Below is a small trained network, with its code and all its weights. Each question gives an input and a target symbol and asks what happens when units are switched off, that is, made to give their printed mean instead of their output.

import numpy as np


def w(rows, s, z=0):
    codes = np.array(rows[::2]) - 128.0
    scale = np.full(codes.shape[1], s)
    scale[-1] = z or s
    return codes * scale


def norm(h):
    return h / np.sqrt((h * h).mean(-1, keepdims=True) + 1e-5)


def f(y):
    return np.maximum(y, 0)


def softmax(a):
    e = np.exp(a - a.max(-1, keepdims=True))
    return e / e.sum(-1, keepdims=True)


def log_softmax(a):
    a = a - a.max(-1, keepdims=True)
    return a - np.log(np.exp(a).sum(-1, keepdims=True))


def net(x, mask):
    ids = ['δεζηλξπ'.index(c) for c in x.split()]
    T = len(ids)
    res = E[ids] + P[:T]
    u = 0
    for l in range(2):
        r = norm(res)
        for j in range(2):
            rows = slice(2 * j, 2 * j + 2)
            q, k, v = (r @ M[l][rows].T for M in (Q, K, V))
            z = softmax(np.where(np.tri(T) > 0, q @ k.T / 2**0.5, -1e9)) @ v
            o = O[l][rows]
            res = res + np.where(mask[u + j], z, o[:, -1]) @ o[:, :-1]
        u += 2
        y = f(norm(res) @ A[l][:, :-1].T + A[l][:, -1])
        res = res + np.where(mask[u : u + 8], y, B[l][:, -1]) @ B[l][:, :-1]
        u += 8
    return log_softmax(norm(res)[-1] @ U[:, :-1].T + U[:, -1])


Q, K, V, O, A, B = {}, {}, {}, {}, {}, {}
E = w([
[145,141,109,176,100],'δ',
[99,125,122,182,122],'ε',
[65,124,120,8,115],'ζ',
[134,122,166,185,124],'η',
[154,89,63,162,121],'λ',
[148,120,123,159,156],'ξ',
[162,105,125,141,86],'π',
],0.018)
P = w([
[186,86,190,2,89],'0',
[103,142,80,191,112],'1',
[79,113,118,178,125],'2',
[61,112,135,182,133],'3',
[58,91,148,180,142],'4',
[47,83,154,177,138],'5',
[40,76,167,178,131],'6',
[40,71,176,169,133],'7',
[30,71,180,173,133],'8',
[28,66,181,160,128],'9',
[21,71,186,162,118],'10',
],0.0057)
Q[0] = w([
[83,17,83,187,82],'L0H0',
[2,154,49,158,135],'L0H0',
[238,176,75,102,143],'L0H1',
[150,104,57,167,13],'L0H1',
],0.0073)
K[0] = w([
[92,94,110,8,172],'L0H0',
[70,154,254,102,31],'L0H0',
[132,62,137,230,129],'L0H1',
[121,35,180,125,177],'L0H1',
],0.0085)
V[0] = w([
[171,14,196,210,116],'L0H0',
[224,11,15,81,179],'L0H0',
[10,22,196,26,214],'L0H1',
[65,176,254,167,68],'L0H1',
],0.0048)
O[0] = w([
[195,148,161,178,119,232],'L0H0',
[68,197,181,177,112,253],'L0H0',
[69,138,255,117,204,77],'L0H1',
[120,79,115,165,138,72],'L0H1',
],0.0089,0.0032)
A[0] = w([
[170,192,132,162,133,3],'L0N0',
[81,186,91,83,80,121],'L0N1',
[103,197,96,142,85,37],'L0N2',
[171,79,71,118,103,214],'L0N3',
[124,205,158,147,64,112],'L0N4',
[35,96,146,114,254,60],'L0N5',
[134,133,184,140,147,88],'L0N6',
[142,70,81,94,98,226],'L0N7',
],0.0089,0.0021)
B[0] = w([
[41,50,39,98,100,181],'L0N0',
[211,37,156,32,195,158],'L0N1',
[179,120,108,229,195,191],'L0N2',
[6,143,210,147,120,254],'L0N3',
[66,108,128,168,196,234],'L0N4',
[145,169,118,160,254,210],'L0N5',
[172,84,2,45,106,157],'L0N6',
[163,217,155,119,179,214],'L0N7',
],0.0047,0.0044)
Q[1] = w([
[170,219,35,93,161],'L1H0',
[159,211,176,93,55],'L1H0',
[166,175,182,250,136],'L1H1',
[116,139,75,87,92],'L1H1',
],0.012)
K[1] = w([
[170,101,101,254,130],'L1H0',
[62,126,192,162,77],'L1H0',
[211,129,171,36,142],'L1H1',
[49,83,128,251,196],'L1H1',
],0.011)
V[1] = w([
[49,149,186,194,144],'L1H0',
[96,212,203,190,78],'L1H0',
[163,148,249,137,255],'L1H1',
[238,188,184,41,35],'L1H1',
],0.0066)
O[1] = w([
[140,171,127,135,179,252],'L1H0',
[119,118,6,110,152,224],'L1H0',
[179,117,113,93,150,120],'L1H1',
[121,75,39,126,107,29],'L1H1',
],0.016,0.0032)
A[1] = w([
[49,175,173,43,168,171],'L1N0',
[148,72,190,80,71,146],'L1N1',
[236,124,128,144,171,55],'L1N2',
[120,115,107,241,71,253],'L1N3',
[183,91,51,205,100,46],'L1N4',
[167,113,145,181,116,253],'L1N5',
[60,142,195,125,89,65],'L1N6',
[201,2,32,74,44,87],'L1N7',
],0.0084,0.0025)
B[1] = w([
[48,84,84,91,82,185],'L1N0',
[2,188,111,198,148,141],'L1N1',
[159,127,111,40,33,163],'L1N2',
[146,167,185,39,150,254],'L1N3',
[148,75,179,130,79,208],'L1N4',
[101,143,176,82,80,202],'L1N5',
[147,130,102,92,180,160],'L1N6',
[74,140,196,199,247,180],'L1N7',
],0.0088,0.0081)
U = w([
[194,94,152,55,68,208],'δ',
[66,54,65,184,162,159],'ε',
[55,116,61,4,130,47],'ζ',
[191,30,210,205,160,2],'η',
[132,210,142,161,166,155],'λ',
[199,123,66,77,185,192],'ξ',
[55,83,142,160,16,76],'π',
],0.012,0.0037)

Each question gives the input, a string of symbols that net reads in full, and the target symbol t.
The units are the heads (2 rows each of Q, K, V and O) and the neurons (one row each of A and B). Each row of codes is followed by its name. A weight is (code - 128) times the scale printed after its matrix; where a second scale follows, it is the last column's (O, A, B and U).
mask holds one flag per unit, layer by layer, with each layer's heads first. A switched-off unit (its flag False) gives its mean, the last column of its rows in O or B, instead of its output. The means were averaged over made-up inputs and are rounded, as every weight is.
A unit's drop is (log p(t) with every unit on - log p(t) with that unit switched off) / (log p(t) with every unit on - log p(t) with every unit switched off).
The circuit of an input: a set's keep is (log p(t) with only the set's units on - log p(t) with every unit switched off) / (log p(t) with every unit on - log p(t) with every unit switched off). Starting from the 12 units with the biggest drops (on a tie, the unit counted first), units are removed one at a time, each time the one whose removal leaves the highest keep (on an exact tie, the one counted first), for as long as the keep stays at least 0.8.
units of the circuit, in order: the units of the circuit, biggest drop first
unit that matters most: the unit with the biggest drop
k most important neurons: the k neurons with the biggest drops, biggest first
k most important neurons of layer l: the k neurons of layer l with the biggest drops, biggest first
which heads matter: for each layer, one digit per head in row order, 1 if its drop is at least 0.15 and else 0, layers parted by /
drop when u is switched off: that unit's drop, to one decimal
input η π λ ε π λ ε λ λ δ η, target η: 2 most important neurons of layer 1 : [L1N7 L1N4]
input ε ξ λ λ λ λ λ ε η, target δ: which heads matter : 11 / 01
input η ε λ, target η: unit that matters most : L1H1
input ε π π, target δ: units of the circuit, in order : [L0H0 L1N2]
input π π π ζ δ π, target ζ: which heads matter : 11 / 11
input η η δ, target η: units of the circuit, in order : [L1H1 L1N7 L0H0 L1N4]
input λ ζ λ, target ζ: which heads matter : 11 / 00
input π ε ξ λ λ λ ε, target ε: which heads matter : 00 / 01
input ε ε π λ π, target δ: which heads matter : 11 / 01
input η ξ π, target η: units of the circuit, in order : [L1H1 L1N7 L1N4]
input ξ λ λ π λ δ, target ξ: which heads matter : 11 / 11
input ζ λ η ε λ λ λ π λ ζ λ, target ζ: which heads matter : 11 / 01
input λ δ π λ λ ζ ξ, target ξ: which heads matter : 10 / 01
input π ζ λ π, target ζ: unit that matters most : L0H0
input δ δ ξ ε, target π: which heads matter : 01 / 01
input ε ε λ η, target δ: which heads matter : 11 / 00
input ξ δ ε ξ ξ π, target ξ: which heads matter : 11 / 10
input η π η λ π ξ, target η: 2 most important neurons : [L1N7 L1N4]
input ξ π δ λ δ λ λ π ε, target ξ: 2 most important neurons of layer 0 : [L0N4 L0N0]
input ξ λ ε ξ λ π λ π, target ξ: units of the circuit, in order : [L1H1]
input π ε δ λ ξ η λ η ε, target ε: drop when L1H0 is switched off : 0.1
input δ ε ε λ ξ δ, target π: drop when L0H1 is switched off : 1.6
input λ λ ε π λ λ, target λ: drop when L0H0 is switched off : 2.8
